What each symbol does to the elements:
q768: ξ>q790, ψ>q750, φ>q116, λ>q674, δ>q29, γ>-
q486: ξ>q823, ψ>q289, φ>q9, λ>q774, δ>q479, γ>q257
q903: ξ>q893, ψ>q249, φ>q911, λ>-, δ>q82, γ>q247
q63: ξ>q774, ψ>q17, φ>q748, λ>q705, δ>-, γ>q479
q601: ξ>-, ψ>q516, φ>q517, λ>q692, δ>q679, γ>q616
q238: ξ>q818, ψ>q38, φ>q296, λ>-, δ>q802, γ>q715
q326: ξ>-, ψ>q401, φ>q822, λ>q893, δ>q247, γ>q358
q236: ξ>q29, ψ>q712, φ>q363, λ>q695, δ>-, γ>-
q401: ξ>-, ψ>q822, φ>q326, λ>q124, δ>q523, γ>q814
q990: ξ>q750, ψ>q895, φ>q29, λ>q157, δ>q712, γ>-
q877: ξ>-, ψ>q949, φ>q108, λ>q640, δ>q359, γ>-
q157: ξ>q777, ψ>q693, φ>q713, λ>q215, δ>q323, γ>q990
q124: ξ>-, ψ>q848, φ>q893, λ>-, δ>q249, γ>q401
q116: ξ>q333, ψ>q768, φ>q750, λ>q171, δ>q895, γ>-
q836: ξ>q533, ψ>q579, φ>q774, λ>q302, δ>q17, γ>q289
q705: ξ>q474, ψ>q548, φ>q219, λ>-, δ>-, γ>q63
q893: ξ>-, ψ>q124, φ>q848, λ>-, δ>q903, γ>q326
q692: ξ>-, ψ>q818, φ>q485, λ>-, δ>q296, γ>q601
q363: ξ>q895, ψ>q236, φ>q712, λ>q744, δ>-, γ>-
q38: ξ>q485, ψ>q296, φ>q238, λ>-, δ>q727, γ>q192
q479: ξ>q486, ψ>q209, φ>q423, λ>q63, δ>-, γ>q807
q693: ξ>q171, ψ>q713, φ>q157, λ>q378, δ>q744, γ>q895
q302: ξ>q911, ψ>q82, φ>q474, λ>-, δ>q548, γ>q836
q517: ξ>-, ψ>q601, φ>q516, λ>q485, δ>q192, γ>q898
q209: ξ>q289, ψ>q423, φ>q479, λ>q17, δ>-, γ>q598
q192: ξ>q517, ψ>q679, φ>q715, λ>q38, δ>q902, γ>q674
q911: ξ>q848, ψ>q903, φ>q249, λ>-, δ>q302, γ>q533
q814: ξ>-, ψ>q640, φ>q358, λ>q401, δ>q823, γ>q108
q823: ξ>q814, ψ>q228, φ>q28, λ>q523, δ>q486, γ>q588
q523: ξ>q401, ψ>q533, φ>q247, λ>q249, δ>q774, γ>q823
q616: ξ>-, ψ>q671, φ>q898, λ>q601, δ>q777, γ>q293
q949: ξ>-, ψ>q108, φ>q877, λ>q358, δ>q361, γ>-
q29: ξ>q768, ψ>q990, φ>q895, λ>q713, δ>q236, γ>-
q989: ξ>q215, ψ>q963, φ>q648, λ>q449, δ>-, γ>q323
q695: ξ>q713, ψ>q323, φ>q744, λ>q648, δ>-, γ>q236
q354: ξ>q815, ψ>q807, φ>q598, λ>q423, δ>-, γ>-
q358: ξ>-, ψ>q814, φ>q640, λ>q326, δ>q28, γ>q949
q215: ξ>q679, ψ>q378, φ>q902, λ>q246, δ>q989, γ>q157
q516: ξ>-, ψ>q517, φ>q601, λ>q818, δ>q715, γ>q671
q249: ξ>q124, ψ>q911, φ>q903, λ>-, δ>q474, γ>q523
q818: ξ>-, ψ>q485, φ>q692, λ>-, δ>q238, γ>q516
q744: ξ>q693, ψ>q695, φ>q323, λ>q963, δ>-, γ>q363
q815: ξ>q361, ψ>q257, φ>q297, λ>q9, δ>q354, γ>-
q333: ξ>-, ψ>q790, φ>q293, λ>q671, δ>q116, γ>-
q9: ξ>q28, ψ>q486, φ>q289, λ>q579, δ>q423, γ>q815
q727: ξ>q38, ψ>q246, φ>q802, λ>-, δ>q773, γ>q902
q499: ξ>q802, ψ>q773, φ>q449, λ>-, δ>-, γ>q963
q790: ξ>-, ψ>q293, φ>q333, λ>q898, δ>q768, γ>-
q378: ξ>q715, ψ>q902, φ>q215, λ>q802, δ>q963, γ>q693
q848: ξ>-, ψ>q893, φ>q124, λ>-, δ>q911, γ>q822
q548: ξ>q302, ψ>q219, φ>q705, λ>-, δ>-, γ>q17
q485: ξ>-, ψ>q692, φ>q818, λ>-, δ>q38, γ>q517
q247: ξ>q326, ψ>q523, φ>q533, λ>q903, δ>q579, γ>q28
q82: ξ>q903, ψ>q474, φ>q302, λ>-, δ>q219, γ>q579
q679: ξ>q601, ψ>q715, φ>q192, λ>q296, δ>q215, γ>q777
q423: ξ>q9, ψ>q479, φ>q209, λ>q748, δ>-, γ>q354
q449: ξ>q246, ψ>q499, φ>q773, λ>-, δ>-, γ>q989
q588: ξ>q108, ψ>q359, φ>q361, λ>q823, δ>q257, γ>-
q671: ξ>-, ψ>q898, φ>q616, λ>q516, δ>q171, γ>q333
q359: ξ>q877, ψ>q361, φ>q588, λ>q228, δ>q297, γ>-
q674: ξ>q898, ψ>q777, φ>q171, λ>q192, δ>q713, γ>q768
q297: ξ>q359, ψ>q815, φ>q257, λ>q289, δ>q598, γ>-
q774: ξ>q523, ψ>q836, φ>q579, λ>q474, δ>q63, γ>q486
q533: ξ>q822, ψ>q247, φ>q523, λ>q911, δ>q836, γ>q228
q807: ξ>q257, ψ>q598, φ>q354, λ>q479, δ>-, γ>-
q228: ξ>q640, ψ>q28, φ>q823, λ>q533, δ>q289, γ>q359
q28: ξ>q358, ψ>q823, φ>q228, λ>q247, δ>q9, γ>q361
q802: ξ>q238, ψ>q727, φ>q246, λ>-, δ>q499, γ>q378
q748: ξ>q579, ψ>q63, φ>q17, λ>q219, δ>-, γ>q423
q640: ξ>-, ψ>q358, φ>q814, λ>q822, δ>q228, γ>q877
q822: ξ>-, ψ>q326, φ>q401, λ>q848, δ>q533, γ>q640
q777: ξ>q616, ψ>q171, φ>q674, λ>q679, δ>q157, γ>q750
q712: ξ>q990, ψ>q363, φ>q236, λ>q323, δ>-, γ>-
q902: ξ>q192, ψ>q215, φ>q378, λ>q727, δ>q648, γ>q713
q715: ξ>q516, ψ>q192, φ>q679, λ>q238, δ>q378, γ>q171
q17: ξ>q836, ψ>q748, φ>q63, λ>q548, δ>-, γ>q209
q361: ξ>q949, ψ>q588, φ>q359, λ>q28, δ>q815, γ>-
q257: ξ>q588, ψ>q297, φ>q815, λ>q486, δ>q807, γ>-
q293: ξ>-, ψ>q333, φ>q790, λ>q616, δ>q750, γ>-
q598: ξ>q297, ψ>q354, φ>q807, λ>q209, δ>-, γ>-
q474: ξ>q249, ψ>q302, φ>q82, λ>-, δ>q705, γ>q774
q296: ξ>q692, ψ>q238, φ>q38, λ>-, δ>q246, γ>q679
q579: ξ>q247, ψ>q774, φ>q836, λ>q82, δ>q748, γ>q9
q108: ξ>-, ψ>q877, φ>q949, λ>q814, δ>q588, γ>-
q895: ξ>q116, ψ>q29, φ>q990, λ>q693, δ>q363, γ>-
q648: ξ>q902, ψ>q989, φ>q963, λ>q773, δ>-, γ>q695
q773: ξ>q727, ψ>q449, φ>q499, λ>-, δ>-, γ>q648
q750: ξ>q293, ψ>q116, φ>q768, λ>q777, δ>q990, γ>-
q963: ξ>q378, ψ>q648, φ>q989, λ>q499, δ>-, γ>q744
q219: ξ>q82, ψ>q705, φ>q548, λ>-, δ>-, γ>q748
q713: ξ>q674, ψ>q157, φ>q693, λ>q902, δ>q695, γ>q29
q171: ξ>q671, ψ>q674, φ>q777, λ>q715, δ>q693, γ>q116
q289: ξ>q228, ψ>q9, φ>q486, λ>q836, δ>q209, γ>q297
q898: ξ>-, ψ>q616, φ>q671, λ>q517, δ>q674, γ>q790
q323: ξ>q157, ψ>q744, φ>q695, λ>q989, δ>-, γ>q712
q246: ξ>q296, ψ>q802, φ>q727, λ>-, δ>q449, γ>q215

The rows follow the links: the fewer symbols apart two elements are, the more alike their rows tend to be.

Each row is also shifted at random along 4 hidden directions that mean nothing.

Some elements, each with a row of numbers:
q822
-664,64,-215,158,88,393,96,369,-46,-103,-172,-169,346,-634,89,296,209,66,164,-579,390,-46,-409,-438,-49,-42,-151,-474,110,89,-28,-99,51,30,125,29,-222,100,227,135,-153,-164,270
q903
84,-342,-7,332,616,70,67,113,-435,-36,-190,79,95,-429,-160,-93,451,291,-8,-336,417,-34,-244,-458,-57,-187,-15,-369,221,-461,9,-203,62,676,-58,36,213,602,2,-274,200,36,-63
q744
-157,-96,141,-379,-11,-629,-2,-104,-101,-35,-205,-71,-91,519,255,-456,44,151,-101,121,-377,28,-139,499,120,276,-11,569,-377,86,-214,131,-49,-415,-344,-216,78,56,-569,-439,103,359,26
q579
-60,-12,186,-147,26,339,-338,86,479,-137,-73,128,-689,443,-4,69,378,524,204,-111,-124,42,-491,344,130,-213,320,-48,83,65,360,-294,162,191,14,-1,513,379,62,-266,-200,64,-355
q815
-468,17,157,-255,62,-412,133,-115,-6,-78,-207,-218,-270,738,-273,-50,73,470,-5,135,35,239,-55,231,440,-100,182,-86,-313,-724,244,-171,-205,149,-308,102,422,-148,14,-37,17,-104,-100
q485
513,342,-512,-42,77,142,25,-35,-9,119,433,142,-266,202,-204,480,-181,-463,-16,283,-13,38,-49,-219,-134,201,-16,-74,-113,328,-262,354,-10,221,371,136,-243,-132,-37,603,120,-250,-402
q774
529,-335,105,364,-103,120,10,38,311,-87,181,91,273,-216,186,-134,524,123,36,-145,-137,-254,-224,-497,-200,-283,419,42,0,213,114,-52,-280,450,220,243,476,321,-12,-171,-354,227,28
q124
-76,66,-315,373,213,157,123,-157,-50,21,449,169,62,-386,-346,494,70,-168,47,21,334,18,46,-630,-66,-285,175,-430,353,-51,236,169,2,457,497,288,-127,-60,239,546,-186,-285,-225
q588
-668,299,109,-72,-444,0,210,-205,482,204,-23,-69,-52,650,-528,410,-129,-4,36,357,-147,41,185,-225,28,-263,218,-185,-199,-176,401,-319,178,299,-62,543,448,-209,654,384,-379,-317,-238
q358
-645,64,-150,-51,-156,222,-188,-101,86,7,-4,103,-358,306,-372,373,429,237,337,161,-27,58,-2,252,29,76,464,-683,395,41,369,-350,388,-189,258,345,-27,31,363,297,-227,-447,156
q219
-663,-216,226,202,341,-211,-63,-292,-77,-272,388,-17,-246,16,173,-128,67,214,-212,118,397,333,-89,-50,106,-397,190,-63,33,-451,433,255,-412,277,118,-392,383,29,-491,-543,119,259,-383
q17
-687,-100,358,-31,-9,66,125,259,218,-213,-88,-332,351,-268,531,-216,43,270,-155,-531,72,-85,-397,-165,41,-360,-172,180,-312,143,70,58,-424,123,-99,-235,91,41,-338,-605,-114,585,-29
q836
191,186,120,-45,-260,349,-256,28,501,-586,158,-244,-134,-49,359,249,74,321,31,-283,196,282,-455,218,195,-505,278,-299,110,175,465,196,-265,-264,423,-148,124,-298,-62,-171,-201,129,7
q116
-363,-158,-61,57,310,-278,103,-167,-622,399,-346,264,-5,-121,-361,-296,-101,-122,51,98,-289,-65,552,222,-183,629,-391,88,101,-287,-293,-346,366,8,-423,-100,-196,354,206,25,489,-247,99
q523
177,-90,-100,92,-10,275,9,116,230,126,15,71,129,43,54,178,496,-77,147,-303,-151,-224,-459,-604,-240,-272,283,-75,-147,296,-27,-72,-46,467,114,640,295,455,201,143,-324,118,-171
q209
-84,-165,469,-16,-363,110,-3,184,337,-33,-342,-287,439,-277,145,-288,97,397,-32,-120,-90,-123,-26,172,-70,-305,-132,185,71,-41,367,-409,-167,-68,-230,-109,320,-79,200,-404,-248,253,333
q517
717,25,-573,-85,60,-35,8,122,-148,-28,256,23,-32,26,139,261,151,-342,-60,-9,59,-108,-287,-312,159,310,361,26,25,508,-450,545,15,-219,529,179,-409,-149,-305,471,-80,25,15
q486
-757,-405,146,164,-312,-397,200,-125,6,81,-32,-240,744,-215,89,-218,425,13,-14,-81,-158,-346,23,-675,-268,-254,367,163,-17,-5,50,-21,-149,221,49,448,502,-22,-29,-103,-436,352,317
q257
54,-52,166,-125,-253,-371,240,-90,56,169,-211,-209,318,429,-198,-92,-6,51,-230,143,-182,-62,66,-365,45,-284,101,114,-465,-423,225,-95,-307,371,-191,450,622,-90,348,85,-339,176,-35
q902
645,-50,7,-209,-42,91,-39,323,264,209,-26,103,85,215,253,-300,-88,-221,11,-195,-397,-326,-254,-249,-269,225,-8,694,-448,682,-542,108,-77,195,-107,22,-22,280,-383,-97,120,286,-283
q378
483,-404,-45,75,552,-152,-179,-125,-249,22,-37,299,-213,-282,293,-468,223,-16,76,-185,-221,-178,-65,203,-149,461,-13,333,166,253,-308,-38,125,-44,-201,-316,-176,371,-623,-457,350,273,12
q748
-333,-201,328,234,134,-30,-299,-119,142,-187,187,109,-303,-8,260,-220,385,431,81,-76,102,43,-145,149,-68,-255,394,3,168,-173,420,-55,-178,124,65,-343,319,263,-335,-571,6,245,-143
q247
-272,-281,-265,-79,571,15,55,215,-343,-202,-337,-183,-76,-65,101,-8,737,411,165,-517,104,14,-774,-361,313,105,215,-388,-41,-75,-198,136,-185,254,17,159,276,507,-313,-343,35,175,-34
q777
823,24,-251,202,-420,153,-280,-348,141,-167,366,-97,8,-503,145,350,-84,-77,213,318,203,68,474,783,-61,206,422,-177,888,180,162,259,360,-1200,742,-218,-894,-677,-47,279,-84,-285,688
q533
504,-65,-142,49,17,249,53,228,-58,-582,192,-425,257,-425,343,279,300,305,98,-457,669,291,-570,-150,189,-365,263,-455,253,75,94,470,-366,-273,443,-140,-245,-385,-217,-129,-199,118,352
q548
934,-188,383,199,204,-13,178,252,14,-205,-77,-225,478,-438,277,-351,-86,389,-327,-368,332,29,-335,-263,26,-403,-387,12,-125,-440,103,22,-571,446,-194,-378,252,77,-91,-470,190,400,-62
q898
966,-112,-424,-54,-114,-48,82,-26,-133,307,-135,113,309,-35,-50,15,200,-275,163,122,-378,-436,14,-99,-81,405,132,101,55,406,-388,72,497,-296,174,588,-301,-118,162,457,-101,-241,353
q877
-156,425,-63,-303,-271,340,242,175,191,19,-377,-298,-33,433,-326,498,-107,201,51,-45,152,159,-126,26,305,-189,-104,-449,-197,-288,139,-121,270,-108,-87,299,51,-396,629,484,-217,-460,177
q989
703,103,266,-50,-250,306,-126,222,350,-235,146,52,-68,-124,332,-234,-206,0,-13,0,-107,23,-76,354,-147,-36,-148,493,-58,344,22,177,-211,-336,-35,-492,-129,-148,-348,-385,192,324,-61
q354
-416,-251,581,144,-68,-208,-142,-223,-122,206,-112,33,37,-40,-219,-479,82,359,35,185,-192,2,437,211,-43,-296,-28,59,124,-504,541,-501,-34,260,-308,-82,472,248,163,-361,82,53,26
q333
266,119,-350,-243,209,-299,91,-51,-480,-8,-96,87,-353,401,-293,224,-95,-205,41,351,111,163,274,351,397,410,37,-323,87,-246,-185,67,271,-272,38,-23,-342,-89,123,471,221,-366,63
q679
804,142,-176,13,-61,613,-188,107,191,-123,89,112,-44,-402,268,183,-154,-76,185,-168,49,-107,118,355,-203,161,-127,4,347,505,-176,44,232,-408,190,-225,-630,-129,7,88,126,-135,146
q238
-33,-16,-302,88,647,-92,-10,-92,-632,-29,213,415,-512,-194,-82,76,-219,-263,-47,83,155,188,75,57,-12,359,-135,-135,180,-8,-224,130,74,201,-12,-320,-312,330,-293,-70,446,-138,-310
q648
194,-177,70,-80,108,-292,40,222,78,180,65,-40,88,168,437,-336,-11,-203,-182,-96,-336,-147,-244,-259,-152,120,-175,844,-708,541,-481,314,-498,169,-130,67,145,181,-558,-366,-9,601,-265

Where do the symbols, taken in turn from left to right, take each start?
Answer with the element's name.
301,87,138,-332,-335,276,88,363,259,28,-493,-569,407,168,25,89,261,502,83,-458,-36,40,-544,55,265,-23,-31,-256,-380,8,9,-196,135,-291,-123,215,204,-93,360,56,-271,-22,391
ψ φ: q228
1211,19,-461,-90,-232,68,1,-121,-136,-77,-44,-149,135,-275,62,261,1,-15,246,-6,145,57,48,377,128,374,140,-297,328,321,-138,110,309,-715,314,-16,-617,-411,186,493,19,-337,626
ψ γ δ: q116
560,451,-310,3,-192,41,9,-128,-66,74,91,65,-136,165,-288,390,-426,-126,148,303,141,265,415,494,238,230,-96,-304,213,-44,110,-31,455,-371,219,-153,-465,-456,499,562,37,-578,253
ψ φ φ: q790
-594,-41,385,595,-64,217,-149,-242,371,28,513,359,65,-378,-38,-186,-73,-30,-166,212,42,-154,527,-356,-567,-610,63,80,406,-57,432,-209,-344,584,143,-127,295,158,148,-237,-73,50,-382
ψ γ ψ: q748
483,-135,20,298,565,-34,-155,-147,-282,46,169,368,-289,-238,102,-415,-168,-250,-18,67,124,52,308,256,-203,297,-284,142,307,-183,-33,5,-49,384,-168,-412,-184,465,-316,-365,510,21,-382
δ ψ φ: q499
654,-112,-100,454,198,227,123,-88,-78,3,258,141,227,-338,-206,92,185,-170,-84,-29,341,-58,25,-662,-224,-307,172,-289,314,-250,134,15,-259,766,311,242,255,132,229,93,-94,-26,-151
δ δ ψ: q548
107,-41,-538,-103,79,-517,223,-286,-560,69,233,9,137,94,-155,251,-179,-474,-141,263,120,193,283,-379,109,336,6,-85,-88,68,-402,492,79,-143,317,305,-379,-343,-154,508,46,-181,285
ψ ψ: q333
-237,84,181,-227,-491,-115,73,3,246,-324,-87,-601,206,12,249,90,184,350,-53,-231,212,223,-276,296,227,-441,92,-119,-175,-63,281,161,-188,-522,58,-11,112,-514,29,-130,-312,233,378
γ ξ: q359
-57,138,-388,387,282,153,209,-39,-286,-349,243,-112,70,-601,-97,443,93,1,-126,-207,776,220,-153,-324,178,-377,-1,-648,492,-216,189,322,-151,-20,521,19,-341,-301,62,259,-97,-205,153
δ φ: q249
155,279,-28,60,-72,320,-239,120,245,-213,127,55,10,-409,344,-83,-246,-51,-122,-138,87,-8,100,317,-245,8,-303,327,228,520,-235,94,-53,-368,150,-386,-494,-113,-358,-275,203,145,92
ξ δ λ φ: q727
-408,400,-69,345,82,619,-153,47,-7,163,186,346,-85,-624,-148,133,-617,-403,-41,-80,218,-92,449,28,-392,-116,-728,-120,425,219,21,-247,294,-20,-46,-518,-607,14,325,118,287,-342,-261
δ ξ φ: q38
-293,-370,200,263,73,-254,32,34,79,-170,309,-66,445,-422,292,-333,269,54,-184,-80,8,-175,-151,-594,-282,-326,225,297,28,56,68,196,-453,303,223,78,332,167,-349,-485,-2,630,-98
λ φ ψ: q705
-712,57,168,28,-99,-165,-240,-471,-144,241,147,324,-528,133,-305,-62,-370,-76,-64,675,-196,46,798,777,-228,206,9,203,418,-215,284,-249,467,-301,-110,-420,-145,-18,-93,-18,191,-288,-37
ψ φ: q895
58,-5,99,-226,-377,-417,-136,-85,223,218,51,-154,-3,374,247,-289,-185,-85,-150,391,-497,-210,191,200,-62,49,93,697,-300,420,-82,165,-151,-205,-107,97,55,-166,-300,-140,-160,324,-27
λ γ λ: q648
153,41,215,-314,-430,97,9,202,236,198,-325,-222,280,-30,198,-367,-323,14,74,-158,-393,-102,146,406,-57,184,-554,453,-178,372,-190,-224,192,-519,-341,-122,-320,-76,5,-211,29,82,437
δ ξ ψ: q693
